Below are the code and all the weights of a small trained network. Each question names an input and a class and asks about switching units off, where a switched-off unit gives its printed mean instead of its output.

import numpy as np


def w(rows, s, z=0):
    codes = np.array(rows[::2]) - 128.0
    scale = np.full(codes.shape[1], s)
    scale[-1] = z or s
    return codes * scale


def norm(h):
    return h / np.sqrt((h * h).mean(-1, keepdims=True) + 1e-5)


def f(y):
    return y / 2 * (1 + np.tanh(0.7978845608 * (y + 0.044715 * y**3)))


def log_softmax(a):
    a = a - a.max(-1, keepdims=True)
    return a - np.log(np.exp(a).sum(-1, keepdims=True))


def net(x, mask):
    res = np.array(x, float).reshape(1, 8) / 4 @ E
    u = 0
    for l in range(2):
        y = f(norm(res) @ A[l][:, :-1].T + A[l][:, -1])
        res = res + np.where(mask[u : u + 6], y, B[l][:, -1]) @ B[l][:, :-1]
        u += 6
    return log_softmax(norm(res)[-1] @ U[:, :-1].T + U[:, -1])


A, B = {}, {}
E = w([
[173,198,81,62,164,216],'x0',
[134,188,119,253,98,207],'x1',
[151,160,74,127,104,206],'x2',
[139,6,229,149,124,179],'x3',
[171,107,201,162,121,192],'x4',
[169,176,119,148,123,133],'x5',
[68,99,143,117,142,47],'x6',
[111,103,116,127,139,143],'x7',
],0.0072)
A[0] = w([
[208,159,150,136,192,161,53],'L0N0',
[57,103,45,197,123,151,171],'L0N1',
[168,146,104,170,105,108,3],'L0N2',
[130,166,78,227,143,125,16],'L0N3',
[85,253,11,23,155,75,24],'L0N4',
[196,92,46,44,180,124,64],'L0N5',
],0.0063,0.0026)
B[0] = w([
[139,90,166,127,54,180,149],'L0N0',
[181,122,128,140,156,69,169],'L0N1',
[80,133,138,152,118,123,114],'L0N2',
[90,126,176,147,2,100,147],'L0N3',
[147,140,76,123,177,107,253],'L0N4',
[107,185,124,158,139,111,157],'L0N5',
],0.0083,0.0043)
A[1] = w([
[119,181,64,72,117,125,33],'L1N0',
[99,133,50,109,140,81,2],'L1N1',
[97,161,123,254,51,80,39],'L1N2',
[127,181,140,103,93,212,59],'L1N3',
[38,20,189,54,182,66,63],'L1N4',
[148,141,194,121,121,246,90],'L1N5',
],0.0094,0.0021)
B[1] = w([
[69,79,68,22,173,103,168],'L1N0',
[168,181,156,74,165,181,172],'L1N1',
[75,158,108,172,86,145,201],'L1N2',
[135,99,238,161,169,101,171],'L1N3',
[29,2,224,51,52,85,253],'L1N4',
[216,126,112,92,161,158,222],'L1N5',
],0.0099,0.0071)
U = w([
[122,221,33,46,178,103,132],'0',
[255,135,163,133,147,211,67],'1',
[66,65,181,85,78,92,255],'2',
[85,201,101,232,57,136,23],'3',
],0.014,0.00092)

Each question gives the input, the list of numbers given to net, and the class t.
The units are the neurons (one row each of A and B). Each row of codes is followed by its name. A weight is (code - 128) times the scale printed after its matrix; where a second scale follows, it is the last column's (A, B and U).
mask holds one flag per neuron, layer by layer. A switched-off neuron (its flag False) gives its mean, the last column of its row in B, instead of its output. The means were averaged over made-up inputs and are rounded, as every weight is.
A unit's drop is (log p(t) with every unit on - log p(t) with that unit switched off) / (log p(t) with every unit on - log p(t) with every unit switched off).
The circuit of an input: a set's keep is (log p(t) with only the set's units on - log p(t) with every unit switched off) / (log p(t) with every unit on - log p(t) with every unit switched off). Starting from all 12 units, units are removed one at a time, each time the one whose removal leaves the highest keep (on an exact tie, the one counted first), for as long as the keep stays at least 0.8.
units of the circuit, in order: the units of the circuit, biggest drop first
top k neurons: the k neurons with the biggest drops, biggest first
k most important neurons of layer l: the k neurons of layer l with the biggest drops, biggest first
drop of u: that unit's drop, to one decimal
input [0,-3,1,-1,-2,-3,2,-6], class 0: units of the circuit, in order : [L0N4, L1N1]
input [6,-2,-2,0,-2,-8,-5,0], class 0: units of the circuit, in order : [L1N4]
input [-5,5,-8,-7,-2,-2,7,-3], class 3: units of the circuit, in order : [L1N2, L1N0]
input [-8,5,-1,-3,-8,-3,5,-6], class 3: units of the circuit, in order : [L1N2, L1N4]
input [-4,7,-6,4,-2,-2,-1,-5], class 3: units of the circuit, in order : [L1N4, L1N2]
input [-3,-5,-3,-5,6,3,-6,-3], class 1: top 2 neurons : [L1N4, L0N0]
input [-7,0,4,-6,-6,-1,5,-8], class 0: 2 most important neurons of layer 1 : [L1N4, L1N1]
input [-8,3,-7,-1,-6,3,-8,-4], class 3: drop of L1N4 : 0.1
input [2,1,3,2,-7,-6,-3,-8], class 0: drop of L0N2 : 0.0
input [-7,7,1,6,-6,6,2,-3], class 3: drop of L1N4 : 0.1
